Here is a tiny trained network, its code and every weight. The questions are about switching its units off for an input and a class, where a switched-off unit gives its printed mean instead of its output.

import numpy as np


def w(rows, s, z=0):
    codes = np.array(rows[::2]) - 128.0
    scale = np.full(codes.shape[1], s)
    scale[-1] = z or s
    return codes * scale


def norm(h):
    return h / np.sqrt((h * h).mean(-1, keepdims=True) + 1e-5)


def f(y):
    return y / 2 * (1 + np.tanh(0.7978845608 * (y + 0.044715 * y**3)))


def log_softmax(a):
    a = a - a.max(-1, keepdims=True)
    return a - np.log(np.exp(a).sum(-1, keepdims=True))


def net(x, mask):
    res = np.array(x, float).reshape(1, 7) / 4 @ E
    u = 0
    for l in range(2):
        y = f(norm(res) @ A[l][:, :-1].T + A[l][:, -1])
        res = res + np.where(mask[u : u + 8], y, B[l][:, -1]) @ B[l][:, :-1]
        u += 8
    return log_softmax(norm(res)[-1] @ U[:, :-1].T + U[:, -1])


A, B = {}, {}
E = w([
[68,62,52],'x0',
[127,126,129],'x1',
[59,42,254],'x2',
[129,125,126],'x3',
[235,46,108],'x4',
[128,125,127],'x5',
[127,128,128],'x6',
],0.0055)
A[0] = w([
[157,154,26,109],'L0N0',
[115,247,80,45],'L0N1',
[56,165,4,2],'L0N2',
[127,182,94,78],'L0N3',
[240,172,107,7],'L0N4',
[115,181,176,122],'L0N5',
[124,126,121,90],'L0N6',
[91,132,89,81],'L0N7',
],0.012,0.008)
B[0] = w([
[62,169,103,252],'L0N0',
[228,217,214,202],'L0N1',
[63,244,111,182],'L0N2',
[155,151,184,139],'L0N3',
[255,137,96,188],'L0N4',
[67,140,176,177],'L0N5',
[136,126,144,97],'L0N6',
[99,148,121,120],'L0N7',
],0.0087,0.0037)
A[1] = w([
[146,136,105,56],'L1N0',
[180,147,5,2],'L1N1',
[125,133,123,127],'L1N2',
[146,131,169,93],'L1N3',
[156,146,33,18],'L1N4',
[113,111,155,154],'L1N5',
[178,180,117,80],'L1N6',
[169,134,172,127],'L1N7',
],0.016,0.0053)
B[1] = w([
[150,154,156,112],'L1N0',
[121,104,34,253],'L1N1',
[118,131,125,128],'L1N2',
[254,112,190,148],'L1N3',
[124,135,62,200],'L1N4',
[129,168,91,190],'L1N5',
[225,130,108,228],'L1N6',
[174,97,138,201],'L1N7',
],0.0071,0.0036)
U = w([
[214,231,190,125],'0',
[251,139,57,60],'1',
[76,251,103,196],'2',
[104,126,11,223],'3',
[54,166,235,89],'4',
[219,77,221,3],'5',
[7,97,132,122],'6',
[119,10,119,179],'7',
],0.022,0.0021)

Each question gives the input, the list of numbers given to net, and the class t.
The units are the neurons (one row each of A and B). Each row of codes is followed by its name. A weight is (code - 128) times the scale printed after its matrix; where a second scale follows, it is the last column's (A, B and U).
mask holds one flag per neuron, layer by layer. A switched-off neuron (its flag False) gives its mean, the last column of its row in B, instead of its output. The means were averaged over made-up inputs and are rounded, as every weight is.
A unit's drop is (log p(t) with every unit on - log p(t) with that unit switched off) / (log p(t) with every unit on - log p(t) with every unit switched off).
The circuit of an input: a set's keep is (log p(t) with only the set's units on - log p(t) with every unit switched off) / (log p(t) with every unit on - log p(t) with every unit switched off). Starting from the 12 units with the biggest drops (on a tie, the unit counted first), units are removed one at a time, each time the one whose removal leaves the highest keep (on an exact tie, the one counted first), for as long as the keep stays at least 0.8.
units of the circuit, in order: the units of the circuit, biggest drop first
top k neurons: the k neurons with the biggest drops, biggest first
k most important neurons of layer l: the k neurons of layer l with the biggest drops, biggest first
drop of u: that unit's drop, to one decimal
input [3,7,3,-8,-5,-2,-1], class 6: units of the circuit, in order => L0N1
input [-7,-8,5,-3,-1,3,3], class 4: 3 most important neurons of layer 0 => L0N5, L0N4, L0N1
input [0,-3,-6,7,-4,5,-4], class 0: 2 most important neurons of layer 0 => L0N1, L0N3
input [-1,3,1,2,8,0,5], class 5: units of the circuit, in order => L0N0, L1N1
input [-1,-7,-5,3,-3,-7,-6], class 0: 2 most important neurons of layer 0 => L0N1, L0N3
input [-8,7,1,7,-8,6,5], class 4: units of the circuit, in order => L0N5, L0N4
input [3,1,3,1,-5,4,-8], class 6: 2 most important neurons of layer 0 => L0N1, L0N2
input [4,-7,2,4,-4,5,-4], class 6: units of the circuit, in order => L0N1, L1N1
input [2,2,-6,4,4,-2,-8], class 3: top 2 neurons => L0N0, L1N1
input [2,-8,-3,2,0,0,1], class 2: top 2 neurons => L0N0, L0N2
input [-3,-4,4,7,0,1,-3], class 4: 3 most important neurons of layer 1 => L1N6, L1N5, L1N1
input [3,-8,3,-7,7,-1,5], class 7: 2 most important neurons of layer 0 => L0N1, L0N4
input [1,3,-4,-8,3,1,6], class 3: top 3 neurons => L0N0, L1N1, L0N1
input [-1,-7,-1,0,-4,6,-2], class 0: units of the circuit, in order => L0N1
input [-8,4,1,1,-2,7,4], class 4: top 4 neurons => L0N5, L0N4, L0N1, L1N6
input [-1,-8,-4,7,0,-1,8], class 0: top 3 neurons => L0N1, L0N3, L0N0
input [1,8,0,1,6,0,0], class 3: 2 most important neurons of layer 0 => L0N1, L0N3
input [-7,-5,2,-3,-3,-8,3], class 4: top 3 neurons => L0N5, L0N4, L0N1
input [1,-3,-4,-2,3,0,-1], class 3: top 2 neurons => L0N0, L1N1
input [-2,-3,-3,7,-2,-1,5], class 0: top neuron => L0N1
input [-3,-5,-5,4,-7,7,7], class 0: drop of L0N1 => 1.1
input [8,-8,-7,-5,-3,5,5], class 2: drop of L0N2 => 0.4
